Below are the code and all the weights of a small trained network. Each question names an input and a target symbol and asks about switching units off, where a switched-off unit gives its printed mean instead of its output.

import numpy as np


def w(rows, s, z=0):
    codes = np.array(rows[::2]) - 128.0
    scale = np.full(codes.shape[1], s)
    scale[-1] = z or s
    return codes * scale


def f(y):
    return y / 2 * (1 + np.tanh(0.7978845608 * (y + 0.044715 * y**3)))


def softmax(a):
    e = np.exp(a - a.max(-1, keepdims=True))
    return e / e.sum(-1, keepdims=True)


def log_softmax(a):
    a = a - a.max(-1, keepdims=True)
    return a - np.log(np.exp(a).sum(-1, keepdims=True))


def net(x, mask):
    ids = ['ΔΘΞΦΩλσ'.index(c) for c in x.split()]
    T = len(ids)
    res = E[ids] + P[:T]
    u = 0
    for l in range(3):
        q, k, v = (res @ M[l].T for M in (Q, K, V))
        z = softmax(np.where(np.tri(T) > 0, q @ k.T / 3**0.5, -1e9)) @ v
        res = res + np.where(mask[u], z, O[l][:, -1]) @ O[l][:, :-1]
        u += 1
        y = f(res @ A[l][:, :-1].T + A[l][:, -1])
        res = res + np.where(mask[u : u + 8], y, B[l][:, -1]) @ B[l][:, :-1]
        u += 8
    return log_softmax(res[-1] @ U[:, :-1].T + U[:, -1])


Q, K, V, O, A, B = {}, {}, {}, {}, {}, {}
E = w([
[129,85,75],'Δ',
[182,161,43],'Θ',
[6,169,137],'Ξ',
[112,213,148],'Φ',
[164,94,109],'Ω',
[173,251,143],'λ',
[186,67,128],'σ',
],0.017)
P = w([
[134,138,6],'0',
[94,155,72],'1',
[108,155,79],'2',
[106,154,104],'3',
[116,148,118],'4',
[116,143,137],'5',
[125,138,151],'6',
[127,135,166],'7',
[125,127,176],'8',
[129,121,186],'9',
],0.012)
Q[0] = w([
[127,30,129],'0.h0',
[62,230,90],'0.h0',
[218,95,2],'0.h0',
],0.012)
K[0] = w([
[92,127,95],'0.h0',
[170,115,164],'0.h0',
[132,140,5],'0.h0',
],0.024)
V[0] = w([
[187,161,189],'0.h0',
[8,138,82],'0.h0',
[145,22,157],'0.h0',
],0.011)
O[0] = w([
[67,150,42,91],'0.h0',
[113,94,223,195],'0.h0',
[255,225,150,2],'0.h0',
],0.0076,0.0097)
A[0] = w([
[196,16,16,80],'0.n0',
[138,117,154,4],'0.n1',
[137,231,102,74],'0.n2',
[80,199,62,168],'0.n3',
[2,160,176,1],'0.n4',
[204,131,240,204],'0.n5',
[47,137,232,200],'0.n6',
[126,190,229,168],'0.n7',
],0.0084,0.0041)
B[0] = w([
[174,147,161,155],'0.n0',
[103,145,129,118],'0.n1',
[92,118,208,138],'0.n2',
[88,88,115,195],'0.n3',
[162,155,156,233],'0.n4',
[24,132,49,163],'0.n5',
[223,144,104,255],'0.n6',
[176,255,77,155],'0.n7',
],0.0097,0.011)
Q[1] = w([
[126,107,87],'1.h0',
[96,169,6],'1.h0',
[132,173,2],'1.h0',
],0.0068)
K[1] = w([
[149,133,161],'1.h0',
[148,175,252],'1.h0',
[124,165,170],'1.h0',
],0.011)
V[1] = w([
[106,158,57],'1.h0',
[109,140,253],'1.h0',
[93,152,194],'1.h0',
],0.0066)
O[1] = w([
[72,144,7,182],'1.h0',
[150,26,254,10],'1.h0',
[94,50,111,45],'1.h0',
],0.0064,0.0011)
A[1] = w([
[113,135,83,103],'1.n0',
[126,116,119,159],'1.n1',
[1,141,141,100],'1.n2',
[157,94,178,84],'1.n3',
[94,97,150,212],'1.n4',
[115,72,154,162],'1.n5',
[118,137,58,253],'1.n6',
[123,143,101,132],'1.n7',
],0.011,0.0059)
B[1] = w([
[152,71,189,149],'1.n0',
[127,93,115,145],'1.n1',
[121,159,255,208],'1.n2',
[119,151,189,127],'1.n3',
[143,103,66,182],'1.n4',
[205,143,98,156],'1.n5',
[197,68,182,255],'1.n6',
[153,110,146,147],'1.n7',
],0.0078,0.0077)
Q[2] = w([
[198,43,134],'2.h0',
[59,111,151],'2.h0',
[143,116,6],'2.h0',
],0.02)
K[2] = w([
[194,17,218],'2.h0',
[51,184,197],'2.h0',
[255,152,167],'2.h0',
],0.014)
V[2] = w([
[122,35,59],'2.h0',
[140,164,10],'2.h0',
[162,223,84],'2.h0',
],0.012)
O[2] = w([
[203,61,100,88],'2.h0',
[151,2,185,5],'2.h0',
[109,77,243,79],'2.h0',
],0.0078,0.012)
A[2] = w([
[151,74,211,9],'2.n0',
[159,82,25,28],'2.n1',
[116,190,39,165],'2.n2',
[63,136,175,91],'2.n3',
[128,85,64,254],'2.n4',
[92,184,179,112],'2.n5',
[101,45,99,113],'2.n6',
[187,70,3,253],'2.n7',
],0.011,0.0072)
B[2] = w([
[174,124,12,148],'2.n0',
[128,193,77,161],'2.n1',
[141,54,121,250],'2.n2',
[113,168,58,152],'2.n3',
[113,170,211,174],'2.n4',
[158,77,89,195],'2.n5',
[209,188,113,154],'2.n6',
[85,142,163,220],'2.n7',
],0.011,0.021)
U = w([
[205,198,83,57],'Δ',
[1,67,212,253],'Θ',
[126,62,171,207],'Ξ',
[201,82,81,51],'Φ',
[33,183,98,111],'Ω',
[98,216,140,71],'λ',
[92,51,50,122],'σ',
],0.0081,0.013)

Each question gives the input, a string of symbols that net reads in full, and the target symbol t.
The units are the heads (3 rows each of Q, K, V and O) and the neurons (one row each of A and B). Each row of codes is followed by its name. A weight is (code - 128) times the scale printed after its matrix; where a second scale follows, it is the last column's (O, A, B and U).
mask holds one flag per unit, layer by layer, with each layer's heads first. A switched-off unit (its flag False) gives its mean, the last column of its rows in O or B, instead of its output. The means were averaged over made-up inputs and are rounded, as every weight is.
A unit's drop is (log p(t) with every unit on - log p(t) with that unit switched off) / (log p(t) with every unit on - log p(t) with every unit switched off).
The circuit of an input: a set's keep is (log p(t) with only the set's units on - log p(t) with every unit switched off) / (log p(t) with every unit on - log p(t) with every unit switched off). Starting from the 12 units with the biggest drops (on a tie, the unit counted first), units are removed one at a time, each time the one whose removal leaves the highest keep (on an exact tie, the one counted first), for as long as the keep stays at least 0.8.
units of the circuit, in order: the units of the circuit, biggest drop first
top k neurons: the k neurons with the biggest drops, biggest first
k most important neurons of layer l: the k neurons of layer l with the biggest drops, biggest first
input σ Ξ Ω, target Φ: units of the circuit, in order : [0.h0 2.h0 2.n0]
input Ξ Φ σ, target σ: units of the circuit, in order : [0.h0 2.h0 0.n5 2.n2]
input Ξ λ Ω, target σ: units of the circuit, in order : [0.h0 1.h0 2.h0 2.n2]
input Ξ Φ λ λ Φ Φ σ, target σ: top 3 neurons : [0.n5 0.n6 0.n4]
input Ω Ω Φ, target Θ: units of the circuit, in order : [2.h0]
input Ω Ξ Δ, target Ξ: units of the circuit, in order : [0.h0 2.h0]
input Ω σ Ξ Θ λ σ Θ, target Ξ: units of the circuit, in order : [0.h0 2.h0 1.h0]
input Δ Ω Ξ Δ Φ σ Ω λ Ξ, target σ: units of the circuit, in order : [0.h0 2.h0 0.n3 1.h0]
input Ξ λ Φ, target σ: top 3 neurons : [0.n6 2.n2 2.n7]
input Δ Δ Ω Ξ Φ Θ Ω Δ Θ Ξ, target Δ: units of the circuit, in order : [0.n6 0.n7]
input Ξ Ξ Φ Ξ Θ, target σ: units of the circuit, in order : [0.h0 2.h0 1.h0 2.n2]
input Δ Ξ Δ Ξ, target Δ: units of the circuit, in order : [0.h0 0.n6 0.n7]
input λ Δ σ λ Δ Ξ Ξ σ Φ, target Ω: 2 most important neurons of layer 1 : [1.n6 1.n2]
input Ξ Φ Φ, target Θ: top 2 neurons : [1.n6 0.n6]
input Θ λ σ Δ λ, target Ω: top 3 neurons : [0.n2 0.n6 1.n2]
input Δ λ Θ Φ Φ Θ, target Θ: top 2 neurons : [0.n6 0.n0]
input Ξ Ξ Ω Ω λ Δ Ω, target σ: top neuron : [0.n4]
input λ Φ Ω Ω Ξ, target Ξ: 2 most important neurons of layer 2 : [2.n7 2.n1]
input Φ Δ Θ Θ λ Δ, target λ: top 3 neurons : [2.n7 2.n1 0.n5]
input σ λ Δ Θ Ω Ω, target Φ: top 2 neurons : [1.n2 2.n0]
input Φ Φ Φ λ σ Ξ σ, target λ: most important neuron of layer 1 : [1.n2]
input Δ σ Ξ λ Δ Ξ σ Δ σ Ω, target Θ: top 3 neurons : [0.n6 0.n5 0.n0]
input Ξ Δ Θ, target σ: units of the circuit, in order : [0.h0 1.h0 2.h0 2.n2]
input Ω Ξ Ξ λ Ω Θ Θ Φ σ Φ, target Ω: 2 most important neurons of layer 2 : [2.n3 2.n2]
input λ Ξ Δ Ξ Δ Ξ λ Δ, target Ω: 4 most important neurons of layer 2 : [2.n7 2.n1 2.n4 2.n5]
input λ λ Ξ Ξ σ Ω Ω Θ λ Θ, target Ω: 3 most important neurons of layer 2 : [2.n1 2.n7 2.n4]
input σ Δ Ω Θ, target Φ: units of the circuit, in order : [2.h0]
